Here is a tiny trained network, its code and every weight. The questions are about switching its units off for an input and a class, where a switched-off unit gives its printed mean instead of its output.

import numpy as np


def w(rows, s, z=0):
    codes = np.array(rows[::2]) - 128.0
    scale = np.full(codes.shape[1], s)
    scale[-1] = z or s
    return codes * scale


def norm(h):
    return h / np.sqrt((h * h).mean(-1, keepdims=True) + 1e-5)


def f(y):
    return np.maximum(y, 0)


def log_softmax(a):
    a = a - a.max(-1, keepdims=True)
    return a - np.log(np.exp(a).sum(-1, keepdims=True))


def net(x, mask):
    res = np.array(x, float).reshape(1, 2) / 4 @ E
    u = 0
    for l in range(2):
        y = f(norm(res) @ A[l][:, :-1].T + A[l][:, -1])
        res = res + np.where(mask[u : u + 13], y, B[l][:, -1]) @ B[l][:, :-1]
        u += 13
    return log_softmax(norm(res)[-1] @ U[:, :-1].T + U[:, -1])


A, B = {}, {}
E = w([
[7,53,175,46,132,70,51],'x0',
[178,209,73,162,227,13,2],'x1',
],0.0051)
A[0] = w([
[131,43,133,131,171,238,87,177],'0.n0',
[175,128,156,156,95,120,105,54],'0.n1',
[114,118,163,35,97,111,170,15],'0.n2',
[189,139,160,61,83,103,175,164],'0.n3',
[111,87,122,122,132,77,109,231],'0.n4',
[117,141,145,150,2,68,127,123],'0.n5',
[202,134,160,141,109,173,94,68],'0.n6',
[115,109,169,188,161,86,61,175],'0.n7',
[95,121,177,105,202,89,155,4],'0.n8',
[135,149,130,132,229,179,161,236],'0.n9',
[154,118,80,154,52,125,117,15],'0.n10',
[107,131,92,144,209,129,107,243],'0.n11',
[113,157,122,52,84,121,165,43],'0.n12',
],0.0063,0.0018)
B[0] = w([
[115,107,69,149,153,170,49,220],'0.n0',
[165,126,158,3,159,164,93,152],'0.n1',
[158,173,42,158,145,125,146,216],'0.n2',
[170,101,137,186,215,133,52,203],'0.n3',
[181,195,94,141,76,115,135,230],'0.n4',
[172,80,119,134,163,113,93,168],'0.n5',
[114,202,191,88,116,142,62,188],'0.n6',
[126,60,104,153,134,195,133,254],'0.n7',
[127,146,57,133,13,104,190,166],'0.n8',
[68,127,109,60,53,120,60,231],'0.n9',
[143,146,172,86,119,91,113,151],'0.n10',
[119,51,150,176,148,185,118,253],'0.n11',
[160,128,161,178,135,139,111,175],'0.n12',
],0.005,0.0033)
A[1] = w([
[156,143,254,82,93,151,114,130],'1.n0',
[187,153,88,195,100,188,121,157],'1.n1',
[101,80,209,186,137,127,190,179],'1.n2',
[113,69,165,100,162,161,211,29],'1.n3',
[113,177,142,181,239,16,122,85],'1.n4',
[68,80,122,28,145,60,133,40],'1.n5',
[111,62,186,165,121,118,189,51],'1.n6',
[186,191,126,128,132,125,205,4],'1.n7',
[156,113,164,106,97,175,97,151],'1.n8',
[164,191,129,124,123,173,208,34],'1.n9',
[133,74,168,74,101,172,201,85],'1.n10',
[104,101,145,157,46,166,199,11],'1.n11',
[24,86,160,75,102,94,99,17],'1.n12',
],0.0083,0.0016)
B[1] = w([
[113,42,105,177,155,117,155,154],'1.n0',
[97,90,187,99,109,76,189,255],'1.n1',
[151,56,67,125,189,60,103,156],'1.n2',
[145,130,84,123,192,160,87,161],'1.n3',
[57,112,67,97,152,253,150,179],'1.n4',
[205,216,191,158,86,138,232,167],'1.n5',
[64,152,103,125,189,169,101,151],'1.n6',
[148,138,251,70,28,75,114,159],'1.n7',
[136,117,56,160,113,80,150,181],'1.n8',
[131,245,186,73,101,123,85,175],'1.n9',
[130,162,112,136,186,132,28,181],'1.n10',
[95,125,51,149,174,142,92,186],'1.n11',
[204,180,218,112,68,99,181,183],'1.n12',
],0.0063,0.0083)
U = w([
[125,112,27,115,229,193,86,134],'0',
[167,185,251,95,40,112,132,145],'1',
[109,19,108,163,103,38,204,128],'2',
[49,151,181,186,163,121,187,6],'3',
],0.019,0.02)

Each question gives the input, the list of numbers given to net, and the class t.
The units are the neurons (one row each of A and B). Each row of codes is followed by its name. A weight is (code - 128) times the scale printed after its matrix; where a second scale follows, it is the last column's (A, B and U).
mask holds one flag per neuron, layer by layer. A switched-off neuron (its flag False) gives its mean, the last column of its row in B, instead of its output. The means were averaged over made-up inputs and are rounded, as every weight is.
A unit's drop is (log p(t) with every unit on - log p(t) with that unit switched off) / (log p(t) with every unit on - log p(t) with every unit switched off).
top k neurons: the k neurons with the biggest drops, biggest first
k most important neurons of layer l: the k neurons of layer l with the biggest drops, biggest first
drop when u is switched off: that unit's drop, to one decimal
input [7,-7], class 0: top 2 neurons -> [0.n9, 1.n3]
input [2,-1], class 2: top 2 neurons -> [1.n9, 1.n12]
input [2,3], class 2: top 2 neurons -> [0.n7, 0.n4]
input [3,-1], class 2: top 2 neurons -> [0.n2, 0.n4]
input [-3,0], class 2: most important neuron of layer 0 -> [0.n9]
input [-3,-1], class 2: top 4 neurons -> [1.n0, 0.n9, 0.n2, 0.n4]
input [5,-5], class 0: top 3 neurons -> [0.n9, 1.n1, 1.n11]
input [8,6], class 1: top 2 neurons -> [1.n12, 1.n5]
input [-4,-4], class 0: top 4 neurons -> [0.n4, 0.n2, 1.n11, 1.n10]
input [-8,7], class 1: top 4 neurons -> [1.n7, 1.n11, 0.n0, 0.n3]
input [4,3], class 1: top 2 neurons -> [0.n2, 0.n3]
input [2,1], class 2: drop when 0.n4 is switched off -> 0.4
input [1,0], class 2: drop when 0.n7 is switched off -> 0.0
input [-7,-8], class 0: drop when 1.n11 is switched off -> 1.0
